In the rows, 128 means zero.
Each row has a class, written as a number after it; each block has new classes, again numbered from 0 up.
[158 169 196 141 131 114 194 137 131 170 133 158 112 124 129 112  98  84
 140 106 148 135 103 125 162 117  86 126 164 125 111 130  99]
7
[104 141 117 122 170 118 185 126 151 126 110 159 125 110 124  83 117  93
 140  78 183 101 104 166 121  75 142 146 124 188 125 118 109]
1
[113 154 136 125 177 118 197 123 170 164 116 172 106 105 153  73 109  84
 131  99 206 105 106 171 138 104 115 143 149 186 116 104 111]
9
[101 134 113 104 152 120 166 149 125 109 117 131 154 106 125 105 102 100
 171  80 179  89 124 148  79  77 160 139  96 174 148 144 124]
4
[ 92 139  79 100 145 134 162 139 125  87 100 135 155 105 102 112 122 100
 154  57 142  98 129 161  79  58 164 151  93 177 125 142 137]
9
[ 98 138 106 117 163 118 180 132 150 113 106 155 140  98 105  95 116  99
 142  75 171 102 105 169 109  71 162 143 116 180 124 122 116]
11
[100 139 103 114 160 124 168 144 150 112 103 143 153 111 119  98 103  98
 158  68 172  94 111 169  92  74 150 143 104 174 139 127 124]
10
[169 158 176 120  96 116 178 157  95 125 130 122 146 122 112 147  95 100
 173  63  92 134 101 122 107 100  91 121 106 121 127 160 120]
1
[166 148 157 102  95 107 155 175  76 102 147 109 158 117 112 159  86 113
 185  68  83 135 142 113  84 103  87  98  83 136 149 183 146]
0
[103 128 113  85 143 120 174 167 105 126 128 129 158 106 140 124  89 111
 181  84 170  85 139 154  67  81 132 131  89 183 166 158 122]
6
[144 153 150 113  83 110 174 159  89 105 136 116 164 104  91 151  96 103
 186  58  79 141 137 122 107  89 118 121  96 124 131 176 138]
3
[154 149 177 115  85 108 180 168  83 145 139 121 149 114 107 156  78 102
 191  73  99 147 121 121 103 100  93 112 110 129 140 179 118]
3
[149 141 180 122 104  99 175 165  85 170 139 135 132 133 117 154  78 115
 162  93 123 138 112  98 122 123 106  89 111 132 157 155 112]
11
[148 175 181 129 107 109 188 148 112 165 126 137 135 122 118 132  90  93
 167  83 128 144  98 124 139 110  91 122 136 119 128 151 104]
7
[152 143 176 121 105 103 180 169  84 152 136 129 148 127 110 157  88 116
 173  91 104 138 114 118 115 113  77 105 112 123 152 170 113]
6
[153 153 163 118 104  96 176 172  80 123 134 120 140 117 104 152  84 110
 179  79  99 137 110  99 106 107  95 105 105 128 129 176 141]
0
[142 132 158 106  88 103 171 175  77 150 142 105 157 125 106 159  71 120
 185  81 105 144 148 115  95 103  79  97  95 116 163 170 136]
8
[174 144 193 106  92 113 169 183  64 143 151 114 153 120 132 153  73 106
 192  89 107 133 134 107  91 115  82  95  95 125 167 184 122]
4
[155 166 182 123 110 104 186 149 106 139 132 141 140 107 110 138  85  98
 163  79 114 134  99 121 131 109  89 115 126 128 127 149 123]
7
[ 87 139  93 129 180 118 179 131 174  98  88 158 146 108  87  86 120 101
 136  65 168  99  96 179 116  60 159 156 115 177 103 120 119]
10
[107 134 136 103 147 124 184 145 129 160 136 144 133 116 148 104  96 101
 168  97 205  94 129 154  90 102 132 124 110 182 161 138 109]
2
[ 85 149  99 116 172 116 181 126 150 110  98 161 135 108  97  85 128 101
 135  79 178 108 103 182 120  58 157 159 121 178 107 114 119]
8
[160 133 147  89  82 113 152 175  57 116 144 102 170 109 114 167  89 128
 187  82  72 130 146 106  78 101  86  99  78 121 140 192 143]
7
[ 97 150 105 119 174 119 168 131 141  92  95 153 134  99 112  96 116  88
 135  68 161 101  93 164 105  66 154 150 110 189 117 126 117]
4
[ 95 144 130 112 172 109 200 140 147 148 106 161 132 111 127  89 102 102
 139  82 189 102 105 175 118  81 124 127 118 185 137 121 102]
6
[157 168 193 126 122 104 190 168  90 162 142 133 118 122 130 138  84  96
 165  94 135 131 131 112 125 119  76 112 136 117 135 159 116]
8
[134 164 168 139 131  96 203 143 137 141 113 165 132 111  77 120  96  98
 132  74 127 149  90 149 177  91  95 125 146 125 110 121 105]
6
[144 156 145 100  86 116 165 158  71 100 135 102 175 110  89 152  98 108
 182  62  76 140 137 125  94  81 110 120  82 126 116 183 140]
4
[160 177 172 125 115 113 191 150 109 140 128 146 139 117 111 127  93  92
 160  72 108 147  94 141 142 107  91 120 126 135 112 149 122]
10
[147 150 154 117  99 100 164 170  84 128 135 112 155 130 113 164  85 115
 183  77  95 140 119 115 101 107  89 106  97 134 141 172 133]
0
[147 149 197 129 118 110 196 163 106 153 137 144 132 121 125 136  79 101
 153 102 142 120 109 110 132 106  82 117 130 134 117 158  98]
2
[152 161 184 124 100 110 195 159 102 152 132 129 134 115 105 140  77  93
 156  88 126 138 104 119 129 113  96 117 131 124 125 154 116]
2
[101 147 123 103 160 114 189 142 142 133 118 148 144 114 140  90  96  96
 156  88 182  89 121 169 103  97 128 138 109 186 142 133 115]
10
[102 123 103  89 134 127 157 158 107 106 130 124 156 104 139 125  94 115
 182  73 153  82 152 147  54  74 140 131  79 172 157 161 132]
5
[106 128 122 118 167 104 187 145 149 164 121 143 139 111 143  95 100 104
 151  82 211  96 129 169 112  83 115 123 125 176 150 115 107]
1
[159 142 170  96  83 111 169 178  67 143 146 108 160 104 118 168  75 111
 183  63  84 134 144 106  77 103  73  99  80 132 159 181 132]
11
[143 161 168 126 114 105 186 159 104 123 129 138 148 120 100 144  82 104
 164  65 106 144 112 135 134  93  95 108 118 126 135 145 122]
8
[154 135 166 111  87 113 181 173  69 136 136 109 152 137 111 149  83 128
 179  84  92 126 115 109  97 117  89  93  99 119 138 181 146]
2
[104 147 119 117 170 114 187 126 154 135 100 154 122  96 124  81 113  90
 128  99 183  99 107 172 117  82 140 149 136 171 101 119 110]
7
[162 138 182  99  84 106 161 188  70 153 158 107 164 111 123 166  54 122
 195  80 107 132 155 103  77 116  72  93  86 117 170 191 117]
5
[145 163 176 123 109 107 194 159 100 147 136 133 150 116 110 153  84 104
 169  71 121 137 115 122 130 110  88 104 126 122 125 154 119]
9
[153 166 186 118  97 105 188 162  90 141 127 127 148 120 102 142  80 104
 166  74 105 139 105 127 118 108  97 109 112 125 137 158 116]
11
[117 124 125  94 153 117 174 162 108 127 130 129 157 109 139 112  96 114
 166  79 178  80 138 150  74  85 128 126  99 175 150 141 123]
1
[ 95 137  86 111 140 113 165 131 135  98 100 135 146  97  96 107 123  90
 151  56 138 110 125 164  87  55 163 147  96 179 128 145 124]
3
[116 148 145  96 157 120 183 152 106 130 124 146 133 115 156  85  98  99
 166  98 185  86 118 155  87  98 125 133 107 183 147 146 115]
4
[147 146 148  97  90 102 181 171  79 135 134 111 161 108  84 165  83 113
 173  61  92 137 136 132  98  88  96 108  93 127 136 170 143]
6
[140 153 154 116  88  98 176 157  83 129 137 126 151 100  96 153  90 101
 185  54  86 149 138 125 111  90 100 108  93 135 140 175 128]
3
[158 150 163 110  91 106 175 164  75 118 134 115 156 108  98 148  83  94
 172  61  82 143 125 114 104  89  93 105  97 132 145 176 136]
4
[137 172 173 148 121 113 194 139 122 128 109 154 139 123  81 111  98  97
 140  77 118 147  80 150 160  95 101 135 142 130  98 137 109]
2
[ 91 140 114 102 166 121 193 138 152 177 124 150 127  98 142  90 100  98
 149  90 205 103 129 158 109  99 145 144 121 190 129 118 112]
11
[104 142  93  94 149 130 164 150 127 109 112 139 157 112 120 118 115 108
 163  55 162  93 119 155  79  70 148 141  96 181 135 139 134]
9
[160 151 185 118 103 116 180 155 103 175 162 134 129 119 139 140  86 100
 178  94 136 136 147 119 127 122  76 100 124 123 145 162 116]
10
[156 164 185 127 114 114 190 158 108 153 141 141 132 123 120 132  94  95
 168  83 124 136 122 120 134 117  74 115 127 121 139 155 118]
10
[149 161 158 125 100 110 169 143 101 120 119 138 153 111  85 137  96 101
 164  67  89 142  90 119 123  88 114 130 111 127 109 158 128]
7
[163 163 194 137 111 103 183 165 103 167 133 132 121 123 128 131  82  92
 170  97 141 138 116 119 127 108  85 119 138 109 140 152 116]
8
[ 97 134  89  80 138 127 165 151 112  98 127 127 150  99 120 128 118 114
 177  66 153  88 138 144  58  70 153 137  78 169 145 157 132]
5
[149 151 152 100  83 107 173 165  81 114 129 105 164 119  93 153  86 109
 175  58  77 140 131 127 103  88  95 113  87 128 133 173 146]
4
[157 152 182 110  93 114 176 176  75 139 145 122 153 111 111 158  80 112
 189  74 108 131 129 112  98 111 107 103 100 122 158 173 125]
11
[161 146 163  90  74 117 159 178  57 134 147 111 157 120 121 172  90 124
 189  77  81 140 138  91  85 112  77  99  74 126 157 188 141]
9
[131 129 124  94 149 122 168 159 117 133 131 129 137 105 161 109 104 106
 168  82 174  87 141 154  71  88 119 123  91 176 155 144 120]
1
[143 159 159 123 116 100 190 153 102 140 118 145 134 110  80 147  97 103
 147  70 100 150  94 132 137  95  97 118 120 131 120 152 116]
6
[ 90 147 103 120 170 115 186 125 171 126  93 158 148 101 109  81 118  99
 123  66 183 104  85 171 135  66 144 166 128 177 102  95 114]
1
[148 160 199 133 119 110 195 144 121 163 140 145 137 117 114 135  94 103
 152  92 135 138 111 129 144 119  89 110 135 121 119 133 100]
11
[129 136 141 112 159 119 166 160 115 135 133 140 125 103 154 108  93  98
 171 102 189  87 126 137  69 100 128 125 115 171 164 152 114]
5
[117 129 133 100 158 122 179 160 122 152 137 138 133 116 157 113 102 108
 180  92 199  89 135 147  82  97 121 130 105 183 167 147 104]
1
[ 85 143  91 115 169 122 179 122 154  87  91 163 145  99  84  96 125  99
 127  66 152 107  91 172 124  53 156 157 123 184 102 117 120]
7
[157 152 170 121  90 106 173 164  77 127 134 124 156 109 100 141  94 103
 185  74  95 138 126 129 105 105 107 117 112 112 143 170 128]
3
[161 149 189 117 100 113 179 170  80 159 148 132 136 128 128 154  85 106
 185  92 134 132 131 117 107 118  86  94 117 120 159 164 111]
9
[156 151 179 115  96 104 176 173  71 124 146 121 156 121 117 149  78 111
 197  81 105 130 125 114  98 112  90 103 103 122 145 175 133]
0
[103 136 123 109 155 114 178 143 135 129 114 153 139 104 117  94 107 105
 155  85 181  99 116 163  98  80 148 136 106 179 144 132 110]
11
[ 98 142 123 108 159 117 181 139 132 117 108 152 139 107 128  97 100  99
 146  81 174  88 105 163  96  81 144 137 111 188 140 125 115]
11
[ 86 143  99 117 154 108 187 120 161 123  98 154 133 109 104  86 113  88
 135  70 169 110 108 184 124  66 157 150 127 186 112 116 111]
3
[143 158 179 134 109 105 197 151 107 159 129 144 143 118 107 127  88  99
 156  88 140 137 100 140 144 102  91 119 137 124 120 141 107]
2
[173 142 178  97  77 112 160 178  63 132 155 115 158 110 124 160  83 108
 194  77  89 135 149 109  80 108  92 100  84 123 159 186 125]
3
[160 168 192 147 123 113 193 149 112 162 132 152 107 117 123 118  88  83
 148  95 131 146 100 120 152 114  82 120 163 119 125 143 106]
5
[101 124 108  89 142 117 164 156 104 123 123 124 149 108 134 122 100 111
 177  74 165  91 145 153  52  68 126 126  79 172 156 150 131]
8
[138 158 170 111 107 109 189 169  91 130 130 133 153 107  94 148  79 106
 162  69 101 135 123 115 124 105  80 117 111 123 136 164 123]
10
[ 82 150  99 126 181 108 189 124 170 118 101 160 132 100 104  76 110  96
 131  68 184 112 101 178 137  71 137 150 141 189 103 107 129]
0
[105 146 116 125 183 121 190 130 175 136 106 169 119 104 127  71 107  86
 123  89 186 102 112 180 140  88 142 151 140 188 109 110 119]
10

A new block, with new classes numbered from 0.
[111 138 157 114 125 131 110  87 137 124 113 106 164 110 122 115 142 126
 106 111 142 132 125 130 140 165 122 120 154 139 121 113 124]
8
[133 166 138 131 148 120 164 111 140 126 144  91 196 133 125 120 102 108
 142 140 129 148 143 126 109 153 127 115 117 119  85 122 120]
8
[118 101 111 121 143 106 162  78 112 124 129  88 135 147 136 134 108 145
 140 122 144  96 115 131 114 138 129  55 158 147 117 116 126]
8
[109 124 155 139 149 117 159 104  78 134 138  83 125 119 125 137 127 127
 168 138 129 147 127 115 148 123 106 130 117 152 152 122 136]
7
[110 136 158 111 126 129 113  85 138 126 106  97 168 106 113 114 141 120
 111 116 127 132 121 128 140 158 120 123 151 144 125 113 134]
6
[146 172 123 111 137 116 165 111 140 136 136 104 202 137 129 116 114  92
 157 118 127 135 148 133 108 146 130 113 114 117  89 123 127]
9
[114 139 159 106 115 126 113  94 124 122 118 108 160 108 116 113 144 113
 107 117 129 141 123 130 144 156 120 122 149 139 125 111 137]
10
[104 139 145 107 121 134 114  86 137 115 115  97 164 107 103 115 141 125
 123 118 108 137 127 125 143 148 110 127 150 137 126 110 137]
0
[112 106 127 114 136 112 161  69  86 118 131  81 148 154 136 127 115 139
 141 124 127 112 111 129 114 139 136  58 156 158 119 126 144]
7
[111 137 154 104 119 127 109  84 126 124 112 107 157 106 106 113 139 118
 110 114 128 134 125 125 141 154 117 120 148 139 122 104 131]
11
[140 171 130 124 139 119 168 117 140 136 144 101 204 135 127 119 101 109
 146 133 129 132 145 131 108 155 135 113 110 117  88 126 126]
1
[108 103 134 120 135 114 159  74  84 111 132  73 145 150 138 127 115 141
 136 128 132 112 106 129 112 142 135  52 159 154 118 127 140]
3
[109 136 157 109 123 123 114  83 132 123 108  98 162 105 111 117 141 123
 113 121 131 127 124 124 144 150 117 122 148 146 122 107 133]
6
[117 109 132 112 137 110 163  67  96 120 129  85 151 148 136 126 111 137
 139 126 129 105 109 125 115 140 135  59 155 157 117 120 143]
6
[103 140 159 112 126 134 114  90 130 119 109  99 161 104 115 117 135 122
 118 112 131 124 127 126 142 155 118 120 150 144 125 119 129]
3
[108 118 155 140 141 120 157 111  78 130 139  81 126 117 127 137 126 134
 165 145 119 152 120 120 146 125 109 129 116 147 157 129 139]
0
[107 124 176 130 134 113 149 107  68 134 132  96 126 121 129 138 135 117
 142 133 152 144 128 114 144 134 116 124 127 163 146 126 123]
7
[133 172 141 121 142 119 165 109 144 136 148  95 196 129 121 118 106 108
 141 138 131 145 136 122 108 158 130 119 116 119  86 123 125]
1
[132 167 142 124 137 122 163 114 125 127 145 102 194 132 123 119 105  98
 136 139 128 155 138 125 108 154 129 116 117 120  91 127 134]
10
[108 120 166 142 135 119 149 109  76 127 133 104 108 122 124 132 131 128
 134 145 133 139 130 115 146 124 118 133 123 159 150 131 123]
4
[140 176 137 122 145 124 157 106 146 134 141  98 202 131 117 121 105 108
 147 125 134 138 148 122 105 159 128 113 114 109  90 120 125]
11
[107 136 149 109 115 125 110  89 131 123 115 100 163 105 112 114 142 118
 112 114 132 132 129 131 143 154 120 117 145 144 118 108 129]
2
[146 170 116 108 126 122 165 101 126 136 140 102 200 143 127 111 119  77
 156 115 111 146 143 143 104 145 130 118 114 111  97 136 150]
10
[109 138 158 105 114 130 116  92 122 122 110 103 162 109 112 110 140 109
 115 116 129 131 128 130 141 149 119 117 146 142 122 116 135]
3
[104 142 142 106 120 130 116  88 127 119 112 103 158 107 109 116 136 119
 133 112 110 134 127 127 147 141 113 121 143 143 128 112 140]
2
[111 140 154 105 119 130 116  88 129 123 111 102 163 110 113 109 139 108
 120 117 134 127 128 131 141 153 119 119 145 145 120 118 134]
3
[114 127 168 129 133 110 145 112  74 129 126 100 120 118 129 141 131 120
 148 132 141 137 131 114 150 129 114 123 118 160 145 121 125]
5
[145 172 117 110 131 121 162  99 138 134 137  98 205 138 121 113 118  87
 164 118 115 137 151 138 109 147 124 119 112 109  99 128 138]
11
[143 171 122 108 132 122 164 105 138 137 135 100 202 135 123 116 112  95
 157 116 115 135 145 136 103 145 128 113 116 113  93 130 140]
0
[119  99 116 124 143 101 157  83 113 119 131  87 133 143 137 138 117 141
 132 123 153  95 113 128 117 142 129  64 165 156 118 120 123]
10
[107 138 150 106 127 131 118  89 133 118 112 102 157 110 110 112 136 123
 124 119 119 138 126 122 150 143 113 130 148 143 124 111 131]
8
[109 108 132 114 143 113 160  72  98 114 130  90 148 147 134 130 111 147
 139 129 139 107 110 116 114 141 133  58 159 160 110 121 132]
9
[102  95 128 124 130 114 159  74  83 111 134  82 146 154 140 125 115 150
 129 128 118 105 105 139 114 132 137  53 161 162 127 116 146]
6
[147 170 125 106 132 119 164 106 134 136 134 106 199 135 125 117 109  91
 158 122 120 133 148 132 105 147 129 115 115 117  91 132 137]
0
[115 144 153 108 129 126 114  85 142 128 108  98 168 106 116 115 139 118
 121 114 129 126 126 128 142 157 121 130 148 145 126 113 132]
6
[106 125 168 137 149 116 157 104  72 125 132  79 130 117 124 131 129 128
 161 137 127 156 117 115 148 134 107 124 128 153 153 119 134]
11
[106 138 148 106 123 132 119  89 132 117 116  98 166 109 104 109 139 125
 127 123 108 147 120 126 147 146 112 127 147 136 131 108 140]
11
[139 172 139 131 139 117 163 104 132 131 147  98 195 129 131 121 107 105
 138 136 130 151 140 127 107 158 128 117 117 116  87 121 125]
4
[111 105 130 120 135 110 162  69  95 116 127  75 151 150 135 125 120 138
 135 126 126 113 105 131 114 142 133  59 158 153 122 123 144]
6
[114 103 119 134 143 103 164  83 109 125 136  89 128 141 139 136 111 143
 142 130 147 101 114 130 119 137 126  58 153 155 122 119 126]
2
[104 145 169 108 124 132 107  92 141 124 109 104 162 102 114 112 146 125
 108 115 136 137 122 125 141 159 120 124 150 145 121 112 130]
5
[108 107 134 120 135 111 162  74  91 113 132  85 148 148 145 129 116 142
 139 128 137 113 109 128 114 143 131  54 155 158 116 123 140]
5
[143 170 122 117 135 120 168  97 126 129 142  93 200 140 132 119 110 103
 159 120 117 132 147 133 107 143 129 110 112 116  93 128 138]
4
[118 106 128 122 144 102 163  81 106 120 126  87 143 146 142 136 108 139
 139 123 157  99 116 126 118 147 130  54 160 156 115 118 119]
8
[ 97  95 131 118 133 114 163  76  79 106 134  81 148 146 137 131 107 162
 136 128 120 106 103 128 116 133 132  46 163 162 122 113 145]
0
[106 125 170 126 133 113 150 105  72 127 124  92 132 119 121 133 133 112
 149 133 141 145 125 116 147 137 112 125 127 160 151 126 124]
11
[117 102 117 126 144 107 161  79 119 123 137  89 137 144 134 136 111 148
 139 126 146  93 116 128 114 138 126  62 159 150 122 116 120]
11
[146 170 119 114 131 119 170 107 130 130 138  94 205 141 132 114 108  85
 165 122 108 134 148 143 109 141 129 108 113 114  96 133 138]
3
[101  97 128 127 136 111 163  70  82 104 136  77 143 148 142 132 108 164
 134 130 121 106 103 129 118 133 133  49 162 162 123 113 139]
4
[ 97  96 127 123 137 113 160  72  77 109 136  76 148 153 137 131 106 155
 134 125 120 109 108 131 114 135 135  45 161 163 122 113 142]
7
[111 124 160 139 146 116 164 110  75 130 136  84 122 118 129 131 125 120
 165 140 125 145 122 121 148 122 109 127 120 155 151 127 135]
3
[101 103 128 128 130 114 162  78  87 108 138  89 142 151 139 127 114 155
 129 129 119 110 109 135 117 132 132  51 156 161 121 113 142]
5
[145 173 127 112 138 119 163 107 138 136 136  99 200 139 123 118 110  94
 154 116 122 132 152 130 108 145 130 113 112 117  91 126 132]
7
[108 134 156 111 119 124 117  92 118 120 112 106 160 109 120 116 134 122
 117 115 133 126 126 130 145 150 122 108 145 151 121 111 134]
2
[105 124 160 140 141 110 162 109  76 120 126  81 133 120 128 138 136 129
 159 135 132 151 119 116 151 131 106 119 124 158 147 122 133]
5
[145 169 120 108 132 120 164 108 131 128 139 101 198 138 128 119 113  90
 161 117 117 135 147 132 110 139 125 114 114 112  96 128 143]
10
[122 104 120 126 145 108 156  85 122 128 139  97 129 140 139 136 114 144
 125 124 159  93 116 127 110 139 132  72 159 151 111 122 121]
10
[109 127 174 140 141 112 156 117  74 126 130  83 137 118 134 135 133 128
 152 139 141 158 120 115 152 141 113 119 121 156 150 120 128]
5
[103 106 128 116 137 114 161  70  93 114 133  79 147 148 135 129 115 148
 142 128 133 108 104 124 116 142 130  64 157 159 118 124 141]
1
[113 140 159 105 119 124 113  94 133 124 116 102 167 105 120 111 145 122
 116 122 140 134 126 130 143 155 120 119 143 144 117 108 132]
5
[132 168 140 130 142 121 168 109 135 127 143  96 196 130 126 121 103 101
 143 135 124 143 139 128 107 152 126 108 120 120  88 125 126]
3
[112 146 160 101 119 133 107  88 141 122 106 109 165 105 116 111 151 114
 116 112 136 133 128 126 143 156 118 133 147 146 119 121 134]
5
[109 122 168 130 134 114 145 108  75 133 131  95 121 124 124 135 131 117
 140 134 140 142 130 116 144 132 120 123 123 158 148 126 124]
7
[148 173 123 113 130 118 161 109 133 135 136  97 201 138 128 115 114  84
 154 116 126 131 151 139 107 147 130 111 115 113  91 128 131]
3
[106 105 129 128 140 105 164  76  93 112 132  80 141 144 141 132 112 141
 138 125 138 109 109 129 117 142 129  54 157 161 115 122 132]
2
[108 137 149  99 122 125 122  93 134 127 114 101 161 107 107 109 134 124
 122 122 122 132 121 123 149 148 118 126 147 146 123 107 134]
1
[141 173 123 115 139 119 165 104 137 138 139  99 197 134 127 119 108  97
 159 111 128 128 148 133 107 145 129 107 111 119  89 125 134]
2
[104 106 136 119 136 109 157  76  90 112 128  83 141 144 136 129 110 143
 135 126 133 110 109 124 118 139 134  55 156 163 115 122 135]
2
[145 173 123 108 133 122 167 104 132 133 138 104 201 142 135 114 111  93
 162 117 117 134 150 136 110 138 128 116 114 114  94 131 135]
8
[102  94 115 129 136 116 158  81  89 111 139  90 140 153 140 128 113 167
 132 132 121 104 109 134 115 127 138  56 158 157 120 115 136]
9
[107 129 158 133 149 119 159 102  84 131 133  87 126 119 125 135 130 124
 166 131 127 148 122 113 148 123 105 133 122 154 150 126 138]
7
[108 139 142 110 125 126 119  84 133 122 113  92 164 108 105 115 139 123
 123 119 110 137 123 126 146 147 115 127 147 139 128 104 139]
6
[134 170 140 130 140 121 169 105 136 133 147  91 199 135 126 118 109 105
 140 135 117 152 135 130 106 155 131 115 117 115  96 124 133]
6
[142 169 120 111 129 121 166 103 137 134 135 102 200 138 127 116 116  91
 154 114 115 137 142 139 103 148 127 114 119 115  93 132 139]
0
[130 168 137 128 140 126 160 109 139 130 145 100 196 133 119 119 106 108
 143 135 121 147 141 129 105 151 128 116 115 114  96 125 128]
11
[106 123 164 139 134 116 148 116  80 135 133 103 110 122 122 131 132 131
 139 148 131 140 124 120 147 126 120 136 121 158 153 130 126]
1
[145 178 136 120 142 119 161 117 140 132 145 101 202 133 127 124 103 102
 142 123 134 138 148 124 106 156 133 114 114 112  85 123 126]
10
